Here is a tiny trained network, its code and every weight. The questions are about switching its units off for an input and a class, where a switched-off unit gives its printed mean instead of its output.

import numpy as np


def w(rows, s, z=0):
    codes = np.array(rows[::2]) - 128.0
    scale = np.full(codes.shape[1], s)
    scale[-1] = z or s
    return codes * scale


def norm(h):
    return h / np.sqrt((h * h).mean(-1, keepdims=True) + 1e-5)


def f(y):
    return y / 2 * (1 + np.tanh(0.7978845608 * (y + 0.044715 * y**3)))


def log_softmax(a):
    a = a - a.max(-1, keepdims=True)
    return a - np.log(np.exp(a).sum(-1, keepdims=True))


def net(x, mask):
    res = np.array(x, float).reshape(1, 4) / 4 @ E
    u = 0
    for l in range(2):
        y = f(norm(res) @ A[l][:, :-1].T + A[l][:, -1])
        res = res + np.where(mask[u : u + 11], y, B[l][:, -1]) @ B[l][:, :-1]
        u += 11
    return log_softmax(norm(res)[-1] @ U[:, :-1].T + U[:, -1])


A, B = {}, {}
E = w([
[156,142,155,153,136,168,53,200,90],'x0',
[81,128,124,185,234,97,161,189,94],'x1',
[199,126,87,94,147,64,82,140,254],'x2',
[186,219,32,163,124,144,147,138,98],'x3',
],0.0077)
A[0] = w([
[168,105,53,88,118,54,70,154,147,86],'L0N0',
[76,150,172,77,94,114,146,184,119,130],'L0N1',
[176,185,244,161,94,166,106,223,129,108],'L0N2',
[226,92,130,40,78,137,35,58,79,155],'L0N3',
[152,181,111,228,50,137,212,157,85,103],'L0N4',
[124,98,170,136,158,176,111,111,144,18],'L0N5',
[83,183,148,50,71,135,66,77,61,3],'L0N6',
[75,170,135,94,168,93,187,1,139,41],'L0N7',
[142,143,163,138,202,105,144,160,106,31],'L0N8',
[67,131,232,88,87,141,184,154,135,8],'L0N9',
[120,113,158,145,227,94,168,193,130,95],'L0N10',
],0.0067,0.0012)
B[0] = w([
[13,96,158,142,23,176,231,243,136,211],'L0N0',
[212,130,129,81,146,172,187,81,188,146],'L0N1',
[199,63,40,7,25,2,206,115,39,216],'L0N2',
[60,197,70,156,153,56,93,18,168,253],'L0N3',
[118,32,177,27,192,189,108,110,236,207],'L0N4',
[235,123,140,39,130,147,71,89,116,137],'L0N5',
[23,222,109,189,106,143,110,129,145,172],'L0N6',
[222,164,103,8,47,3,135,154,16,199],'L0N7',
[160,130,79,112,105,99,36,62,192,164],'L0N8',
[168,64,149,126,188,152,119,126,219,185],'L0N9',
[55,189,86,185,45,103,87,4,151,219],'L0N10',
],0.0052,0.0046)
A[1] = w([
[152,105,112,102,91,71,183,156,118,140],'L1N0',
[215,186,79,147,168,189,166,113,126,126],'L1N1',
[57,129,84,177,115,92,144,110,143,215],'L1N2',
[133,161,152,108,122,133,2,205,87,178],'L1N3',
[112,125,106,196,225,60,129,142,71,122],'L1N4',
[67,164,152,145,132,95,96,160,113,151],'L1N5',
[94,139,181,140,102,193,195,102,47,106],'L1N6',
[187,148,102,51,205,157,84,122,179,251],'L1N7',
[159,96,130,148,123,97,138,169,215,43],'L1N8',
[179,79,177,89,70,99,129,79,186,239],'L1N9',
[158,197,56,137,109,177,197,139,133,162],'L1N10',
],0.0091,0.002)
B[1] = w([
[220,127,100,82,115,205,96,152,92,191],'L1N0',
[140,50,223,200,117,49,132,128,134,161],'L1N1',
[167,122,96,96,131,235,84,117,104,212],'L1N2',
[142,121,134,33,116,119,208,54,130,162],'L1N3',
[124,173,121,103,24,78,73,65,170,169],'L1N4',
[100,150,105,165,129,169,181,85,99,143],'L1N5',
[213,184,81,135,122,138,135,231,254,175],'L1N6',
[103,119,123,128,184,198,177,93,94,168],'L1N7',
[150,190,178,123,95,191,193,166,154,168],'L1N8',
[104,142,132,218,184,116,126,171,62,254],'L1N9',
[50,51,236,157,198,79,103,126,108,205],'L1N10',
],0.0071,0.0078)
U = w([
[53,214,102,180,78,87,32,9,160,253],'0',
[159,187,144,150,116,182,162,238,218,13],'1',
[102,18,244,191,218,71,107,114,93,135],'2',
[209,116,109,26,92,33,150,109,30,131],'3',
[90,117,59,140,199,201,72,124,41,114],'4',
],0.012,0.00069)

Each question gives the input, the list of numbers given to net, and the class t.
The units are the neurons (one row each of A and B). Each row of codes is followed by its name. A weight is (code - 128) times the scale printed after its matrix; where a second scale follows, it is the last column's (A, B and U).
mask holds one flag per neuron, layer by layer. A switched-off neuron (its flag False) gives its mean, the last column of its row in B, instead of its output. The means were averaged over made-up inputs and are rounded, as every weight is.
A unit's drop is (log p(t) with every unit on - log p(t) with that unit switched off) / (log p(t) with every unit on - log p(t) with every unit switched off).
The circuit of an input: a set's keep is (log p(t) with only the set's units on - log p(t) with every unit switched off) / (log p(t) with every unit on - log p(t) with every unit switched off). Starting from the 12 units with the biggest drops (on a tie, the unit counted first), units are removed one at a time, each time the one whose removal leaves the highest keep (on an exact tie, the one counted first), for as long as the keep stays at least 0.8.
units of the circuit, in order: the units of the circuit, biggest drop first
most important unit: the unit with the biggest drop
top k neurons: the k neurons with the biggest drops, biggest first
top k neurons in layer l: the k neurons of layer l with the biggest drops, biggest first
input [7,-7,6,-6], class 0: most important unit : L0N3
input [6,3,4,-5], class 3: units of the circuit, in order : [L1N3, L1N10]
input [-6,8,4,2], class 0: top 2 neurons in layer 0 : [L0N10, L0N2]
input [3,7,8,-6], class 1: top 3 neurons : [L1N8, L0N3, L0N0]
input [-7,-6,-2,7], class 2: units of the circuit, in order : [L1N10, L0N10, L1N1]
input [6,6,-5,-3], class 0: top 2 neurons : [L1N4, L0N10]
input [1,-6,8,-8], class 1: top 2 neurons : [L1N8, L1N10]
input [8,-5,4,-7], class 3: top 3 neurons in layer 0 : [L0N2, L0N4, L0N10]
input [8,4,-3,-6], class 3: units of the circuit, in order : [L1N3, L0N2]
input [-1,-6,-3,7], class 2: top 3 neurons : [L1N10, L0N10, L1N1]
input [-3,-3,8,7], class 1: units of the circuit, in order : [L0N0, L1N8]
input [-3,-6,2,-7], class 2: top 4 neurons in layer 1 : [L1N9, L1N4, L1N6, L1N7]
input [3,-1,3,-2], class 4: units of the circuit, in order : [L1N9, L1N1]
input [-6,2,-8,3], class 1: units of the circuit, in order : [L1N6]
input [-6,8,-8,7], class 0: top 2 neurons : [L1N4, L0N0]
input [8,4,-6,0], class 3: units of the circuit, in order : [L0N2, L1N3]
input [4,5,4,-4], class 0: top 2 neurons in layer 0 : [L0N10, L0N4]
input [-1,4,4,1], class 0: top 3 neurons : [L0N10, L0N2, L0N4]
input [-6,-3,-7,-7], class 1: top 3 neurons in layer 1 : [L1N6, L1N10, L1N1]
input [-8,5,3,-1], class 3: most important unit : L0N7
input [-4,6,0,8], class 2: top 2 neurons in layer 1 : [L1N10, L1N1]
input [8,-6,5,-4], class 3: top 2 neurons in layer 1 : [L1N3, L1N4]
input [-4,-1,4,4], class 1: top 2 neurons : [L0N0, L1N0]
input [-1,8,-8,-3], class 0: top 4 neurons : [L1N4, L0N10, L0N0, L0N8]
input [5,7,8,-4], class 1: top 2 neurons in layer 0 : [L0N3, L0N0]
